[128 = 0]
[129 116 145 121  99 121 152 146 132 128 142 156 160 104 124 112  96 142
 136 144 124 129 145 133 123 134]  [35], (23)
[137 109 138 142 207 168 136 140 120 139 155 132 172 132 124 133 141 128
 113 130 112 128 117 146 137  89]  [41], (23)
[128 132 132 105 142 133 126 141 139 127 252 125 127 123 130 119 111 136
 128 140 143 123 127 142 135 102]  [40], (23)
[111 116 134 112 143 142 139 150 126 122 148 120 149  97 123 119 118 139
 157 131 135 130 130 136 127 128]  [40], (23)
[136 141 131 136  96 113 101 128 141 122 137 155 115  75 126 118  59 158
 148 139  97 131 136 118 125 122]  [37], (23)
[124 126 128 123  91 119 124 141 120 123 121 103 163 134 124 117 123  98
 134 122 123 121 105  95 111 143]  [37], (25)
[115 141 145 121 130 115  84 134 128 133 143 139 146 101 133 118  77 142
 142 150 144 137 129 131 117 119]  [37], (23)
[132 128 125 164  72 109 127 125 132 133 106 132 176 136 125 105 112 120
 131 120 130 124 182  93 123 135]  [37], (25)
[133 142 119 139 157 118  94 155 126 132 134 117 140 109 141 133  70 138
 143 124 105 123 137 135 133  80]  [37], (23)
[119 138 116 113 129 127 113 136 118 144 135 121 152 135 133 125 115 139
 132 137 150 129 121 143 128 131]  [40], (23)
[136 119 133 135 154 135 118 136 114 121 135 133 234  79 125 108  92 122
 136 111 114 144 116 119 131 128]  [37], (23)
[114 106 131 100 109 122  86 113 128 122 150 115 101 150 127 120 122 140
 144 116 142 133 119 134 133 104]  [40], (23)
[138 134 140 121 134 117  92 145 121 120 137 144 161 118 130 139  73 134
 144 139 109 122 135 126 138  97]  [37], (23)
[115 121 126 134  88 119 124 119 129 135 130 158 181 138 133 102 114 111
 129 127 131 121 135  90 130 153]  [37], (25)
[127 122 146 115 126 165 123 128 134 103 145 111 114 162 144 138 129 144
 146 144 145 101 117 138 136 105]  [40], (23)
[142 135 114 128 137 110  26 119 128 143 162 129  37 183 136 144 100 142
 148 158 129 121 131 138 124  50]  [41], (23)
[127 121 136  94 113 137 116 140 143 132 173 120 139 113 136 127 108 144
 138 104 130 132 122 153 131 121]  [40], (23)
[127 130 129 111 186 134 103 135 113 179 144 132 164 132 124 124 124 134
 132 142 117 127 131 135 141  92]  [41], (23)
[130 141 125 116 181 106  56 126 145 131 153 139  97 165 137 145 102 148
 148 128 128 129 110 140 136  87]  [41], (23)
[113 113 143 119 141 137 134 141 122 129 143 134 186 102 130 106  93 128
 138 149 133 132 117 153 128 146]  [35], (23)
[138  97 126 143  94 131 150 120 136 124 139 153 223  97 131 128 114 124
 122 129 137 124 147  94 128 156]  [37], (25)
[140 129 137 114 142 126  98 138 121 132 146 137 152 117 124  98  78 154
 156 140 118 118 130 139 111  89]  [37], (23)
[132 125 134 122 125 120  99 138 121 128 136 125 120 100 121 124  68 132
 141 136 134 128 140 129 131 103]  [37], (23)
[130 114 148 161 160 125 128 154 131 127 136 131 215  77 135  92  80 135
 122 124 124 130 137 135 138 114]  [37], (23)
[123 109 128 119 139 134 114 131 127 139 139 120 134 128 139 120 128 144
 143 140 124 119 132 136 132  99]  [40], (23)
[128 133 140 127 163 143 149 160 131 121 100 128 190  65 138 112 102 124
 129 130 113 129 136 139 119 123]  [37], (23)
[134 135 135 132 112 137 129 136 146 131 138 154 161  96 131 113 109 136
 135 134 121 136 119 128 133 119]  [37], (23)
[132 141 135 136 208 129  84 122 103 122 134 137 183 131 136 140 116 134
 128 119 116 129 123 144 126  97]  [41], (23)
[134 128 152 135 105 120  92 130 140 118 135 145 155 116 128 117  81 151
 149 138 106 126 133 142 122 126]  [37], (23)
[132 120 122 132 152 137 170 153 139 118 132 133 210  72 111 113 110 133
 115 120 128 127 120 140 131 135]  [35], (23)
[129 122 136 115  82 119  98 119 131 140 141 183 115 127 118  90  69 157
 159 141 127 124 137 139 126 121]  [35], (23)

[143  99 127  97 129 130 115 129 121 135 127 130 135  64 136 132 131 119
 125 141 127 130 137 130 135 130]  <37>, (76)
[129 127 125 113 120 120 127 124 127 140 114 128 124 121 120 134 123 121
 124 145 218 134 131 100  88 129]  <43>, (76)
[132 121 128 119 128 131 143 130 132 137 107 122 128  56 140 133 113 122
 125 146 111 137 132 138  97 129]  <33>, (76)
[129 128 111 105 126 132 152 127 133 131 118 128 121  85 137 125 123 125
 124 131 151 131 138 144  88 135]  <31>, (76)
[130  84 133 129 107 119 124 149 120 122 118 120 137 116 132 125 150 135
 133  99  82 123 131 149 191 133]  <37>, (82)
[122  84 134 135 127 131 122 126 136 122 124 124 144 122 130 102 133 125
 124 113  78 122 128 142 167 125]  <39>, (73)
[130 155 106 115 139 134 149 123 130 127 132 128 119  93 136 132 107 131
 114 149 102 132 131 160  87 138]  <31>, (76)
[120 117 140 146 130 140 126 128 135 117 125 124 135 119 131 110 132 121
 127 124  25 125 132 149 154 124]  <37>, (73)
[145  87 117 104 127 115 112 123 124 141 121 129 134 111 141 127 132 127
 126 136 198 137 129 104 127 128]  <39>, (76)
[132  59 127 135 121 122 123 130 125 129 117 120 146 121 126 120 136 125
 127 119  56 124 142 127 163 135]  <37>, (82)
[126 103 145 145 102 123 148 144 123 125 123 122 135 130 125 121 142 133
 134 101 118 130 120 133 164 122]  <37>, (82)
[114 121 130 151 131 135 141 126 138 115 123 123 133 128 134 116 133 127
 130 101  36 121 124 144 141 133]  <37>, (82)
[128 168 124 106 114 124 142 142 117 127 130 132 114 119 130 149 128 126
 128 134 192 131 130 137 121 129]  <31>, (76)
[139 116 126 108 110 126 154 133 127 138 122 114 128  73 141 141 119 119
 128 142 166 134 125 121 101 131]  <33>, (76)
[127 130 137 153 138 135 116 123 128 129 132 126 131 119 130 125 131 127
 130 124  69 127 123 135 156 123]  <37>, (73)
[114 122 127 130 126 126 159 125 133 124 125 116 132 113 137 128 120 119
 127 134  53 125 133 151 118 136]  <33>, (73)
[134 138 140 130 121 132 120 126 123 137 130 134 125 120 131 136 128 132
 128 132 182 129 125 113 113 133]  <37>, (76)
[122 114 137 154 129 119 132 132 129 125 124 123 134 131 135 123 130 129
 127 114  64 124 125 132 136 127]  <31>, (73)
[124 121 117 140 135 127 146 131 133 124 106 119 129 116 140 133 117 129
 128 124  38 123 127 151 128 134]  <31>, (82)
[129 122 123  98 127 121 138 123 125 143 123 120 125 106 127 129 121 125
 123 138 187 132 133 109  91 125]  <43>, (76)
[129 101 104 104 129 121 143 125 129 134 118 120 127  76 140 136 117 122
 129 148 102 132 140 140 100 133]  <33>, (76)
[120 124 131 138 120 139 143 134 136 126 129 116 134 105 141 129 133 122
 131 121  22 124 133 145 150 132]  <33>, (73)
[129  81 125 139 142 126 122 119 135 119 119 112 141 139 134 105 133 127
 127 120  38 113 137 130 148 128]  <39>, (73)
[129  90 136 150 115 129 144 140 132 123 120 119 143  88 140 121 129 130
 131 118  25 127 129 156 148 131]  <33>, (82)
